Here is a tiny trained network, its code and every weight. The questions are about switching its units off for an input and a target symbol, where a switched-off unit gives its printed mean instead of its output.

import numpy as np


def w(rows, s, z=0):
    codes = np.array(rows[::2]) - 128.0
    scale = np.full(codes.shape[1], s)
    scale[-1] = z or s
    return codes * scale


def f(y):
    return y / 2 * (1 + np.tanh(0.7978845608 * (y + 0.044715 * y**3)))


def softmax(a):
    e = np.exp(a - a.max(-1, keepdims=True))
    return e / e.sum(-1, keepdims=True)


def log_softmax(a):
    a = a - a.max(-1, keepdims=True)
    return a - np.log(np.exp(a).sum(-1, keepdims=True))


def net(x, mask):
    ids = ['βγεηλμπφψ'.index(c) for c in x.split()]
    T = len(ids)
    res = E[ids] + P[:T]
    u = 0
    for l in range(2):
        q, k, v = (res @ M[l].T for M in (Q, K, V))
        z = softmax(np.where(np.tri(T) > 0, q @ k.T / 4**0.5, -1e9)) @ v
        res = res + np.where(mask[u], z, O[l][:, -1]) @ O[l][:, :-1]
        u += 1
        y = f(res @ A[l][:, :-1].T + A[l][:, -1])
        res = res + np.where(mask[u : u + 8], y, B[l][:, -1]) @ B[l][:, :-1]
        u += 8
    return log_softmax(res[-1] @ U[:, :-1].T + U[:, -1])


Q, K, V, O, A, B = {}, {}, {}, {}, {}, {}
E = w([
[131,40,180,95,162,55],'β',
[139,158,199,70,111,209],'γ',
[109,199,127,124,237,87],'ε',
[74,56,179,101,90,150],'η',
[74,199,74,48,135,180],'λ',
[178,64,78,123,172,112],'μ',
[226,119,101,105,186,163],'π',
[175,25,155,186,112,112],'φ',
[151,137,115,105,6,89],'ψ',
],0.019)
P = w([
[128,175,208,78,248,35],'0',
[97,147,179,125,175,141],'1',
[91,124,155,168,121,171],'2',
[116,90,133,153,107,181],'3',
[137,67,120,144,89,197],'4',
[165,33,114,117,79,189],'5',
[185,17,98,88,79,179],'6',
[227,1,108,36,91,132],'7',
],0.0084)
Q[0] = w([
[155,208,80,142,166,132],'L0H1',
[78,225,193,142,191,127],'L0H1',
[103,116,150,169,85,151],'L0H1',
[59,212,101,254,143,10],'L0H1',
],0.011)
K[0] = w([
[67,217,197,143,142,145],'L0H1',
[23,190,115,187,185,141],'L0H1',
[173,111,2,182,80,91],'L0H1',
[102,188,181,149,199,12],'L0H1',
],0.0072)
V[0] = w([
[89,85,181,4,148,182],'L0H1',
[156,129,147,202,30,214],'L0H1',
[253,131,246,95,78,172],'L0H1',
[73,100,80,161,71,221],'L0H1',
],0.0069)
O[0] = w([
[142,254,58,161,86,81,232],'L0H1',
[127,209,183,105,154,94,166],'L0H1',
[137,146,150,230,91,116,254],'L0H1',
[191,96,130,81,166,52,138],'L0H1',
],0.0087,0.0088)
A[0] = w([
[215,191,35,211,104,112,75],'L0N1',
[181,140,91,165,223,197,58],'L0N2',
[153,92,95,138,9,135,144],'L0N3',
[144,146,223,63,71,189,137],'L0N4',
[121,121,173,101,26,126,63],'L0N5',
[189,112,81,66,185,148,116],'L0N6',
[2,32,171,55,84,91,44],'L0N7',
[12,148,38,111,97,32,252],'L0N8',
],0.0076,0.004)
B[0] = w([
[147,73,191,71,208,232,254],'L0N1',
[134,3,191,10,99,127,146],'L0N2',
[174,50,126,119,196,55,215],'L0N3',
[246,147,8,165,117,117,228],'L0N4',
[149,70,117,99,123,97,199],'L0N5',
[121,37,90,221,104,157,137],'L0N6',
[168,62,103,170,243,200,150],'L0N7',
[113,122,93,84,84,11,194],'L0N8',
],0.0073,0.0068)
Q[1] = w([
[100,206,170,53,71,78],'L1H1',
[151,95,87,194,98,87],'L1H1',
[199,213,29,137,194,127],'L1H1',
[2,248,47,18,90,116],'L1H1',
],0.0083)
K[1] = w([
[17,185,65,62,167,106],'L1H1',
[215,122,98,72,171,133],'L1H1',
[151,224,190,127,181,169],'L1H1',
[2,163,99,124,120,181],'L1H1',
],0.0089)
V[1] = w([
[102,123,238,107,102,154],'L1H1',
[210,93,106,1,48,117],'L1H1',
[142,170,124,61,163,123],'L1H1',
[105,114,84,233,77,71],'L1H1',
],0.009)
O[1] = w([
[225,92,136,146,3,170,105],'L1H1',
[65,198,145,159,94,186,247],'L1H1',
[77,43,5,139,142,150,137],'L1H1',
[248,220,107,130,180,148,119],'L1H1',
],0.007,0.011)
A[1] = w([
[166,133,65,73,70,162,104],'L1N1',
[134,138,135,213,228,67,2],'L1N2',
[99,110,157,190,62,169,170],'L1N3',
[86,110,174,113,181,231,24],'L1N4',
[82,136,55,2,125,132,36],'L1N5',
[92,80,140,48,196,142,212],'L1N6',
[162,132,150,119,26,123,113],'L1N7',
[198,71,111,107,97,159,47],'L1N8',
],0.0093,0.006)
B[1] = w([
[35,85,150,49,119,121,198],'L1N1',
[183,65,39,37,40,255,154],'L1N2',
[105,126,106,182,101,151,246],'L1N3',
[135,153,78,172,42,53,193],'L1N4',
[188,83,247,100,61,142,213],'L1N5',
[99,158,76,158,217,124,240],'L1N6',
[117,99,72,171,229,108,255],'L1N7',
[147,64,169,166,117,56,206],'L1N8',
],0.0077,0.005)
U = w([
[153,81,163,147,146,104,99],'β',
[102,183,154,196,146,206,245],'γ',
[83,95,109,146,252,125,165],'ε',
[121,110,85,129,127,117,88],'η',
[111,103,137,94,88,116,174],'λ',
[143,103,44,112,112,128,2],'μ',
[82,86,111,184,103,95,69],'π',
[109,116,95,140,132,94,92],'φ',
[122,157,63,156,106,2,148],'ψ',
],0.0076,0.0032)

Each question gives the input, a string of symbols that net reads in full, and the target symbol t.
The units are the heads (4 rows each of Q, K, V and O) and the neurons (one row each of A and B). Each row of codes is followed by its name. A weight is (code - 128) times the scale printed after its matrix; where a second scale follows, it is the last column's (O, A, B and U).
mask holds one flag per unit, layer by layer, with each layer's heads first. A switched-off unit (its flag False) gives its mean, the last column of its rows in O or B, instead of its output. The means were averaged over made-up inputs and are rounded, as every weight is.
A unit's drop is (log p(t) with every unit on - log p(t) with that unit switched off) / (log p(t) with every unit on - log p(t) with every unit switched off).
The circuit of an input: a set's keep is (log p(t) with only the set's units on - log p(t) with every unit switched off) / (log p(t) with every unit on - log p(t) with every unit switched off). Starting from the 12 units with the biggest drops (on a tie, the unit counted first), units are removed one at a time, each time the one whose removal leaves the highest keep (on an exact tie, the one counted first), for as long as the keep stays at least 0.8.
units of the circuit, in order: the units of the circuit, biggest drop first
unit that matters most: the unit with the biggest drop
k most important neurons: the k neurons with the biggest drops, biggest first
k most important neurons of layer l: the k neurons of layer l with the biggest drops, biggest first
input φ π ψ β, target γ: most important neuron of layer 0 -> (L0N3)
input μ γ γ γ η, target ψ: units of the circuit, in order -> (L0H1; L0N1)
input γ γ ψ γ φ η η, target β: units of the circuit, in order -> (L1H1; L0H1)
input γ γ π, target π: 3 most important neurons -> (L0N1; L1N4; L0N2)
input η ψ β ε γ φ γ η, target β: units of the circuit, in order -> (L1H1; L0N7; L0H1)
input γ ψ η ε π β, target π: 3 most important neurons -> (L0N2; L0N1; L0N7)
input γ β λ, target λ: units of the circuit, in order -> (L1N5; L0N8; L0H1)
input π π η, target π: units of the circuit, in order -> (L0N2; L1H1; L0N1)
input γ π η η ε ψ φ μ, target γ: 3 most important neurons -> (L0N4; L0N3; L0N5)
input γ ψ ε λ η ψ β, target γ: units of the circuit, in order -> (L1H1; L0N3; L0N5)
input η ψ η, target γ: units of the circuit, in order -> (L1H1; L0N3; L0N8)
input γ β η η β γ β η, target ψ: units of the circuit, in order -> (L0H1; L0N8)
input ε μ η, target ε: units of the circuit, in order -> (L0H1; L0N7)
input γ φ η λ λ λ φ π, target β: unit that matters most -> L0N3
input ψ φ ε β γ γ β μ, target ε: units of the circuit, in order -> (L0N1; L1H1)
input β γ μ φ γ μ, target β: 3 most important neurons of layer 0 -> (L0N4; L0N8; L0N3)
input φ γ ε β γ η φ, target β: 3 most important neurons of layer 0 -> (L0N4; L0N8; L0N3)
input ψ φ γ π π, target π: 4 most important neurons -> (L0N1; L0N6; L1N4; L0N2)
input γ π β μ π β, target π: 3 most important neurons -> (L0N2; L0N1; L1N3)
input μ π η, target π: 3 most important neurons of layer 0 -> (L0N2; L0N7; L0N1)
input γ ε γ μ λ β, target ε: 2 most important neurons -> (L0N7; L1N6)
input η η γ μ, target ε: units of the circuit, in order -> (L1H1; L0N1)
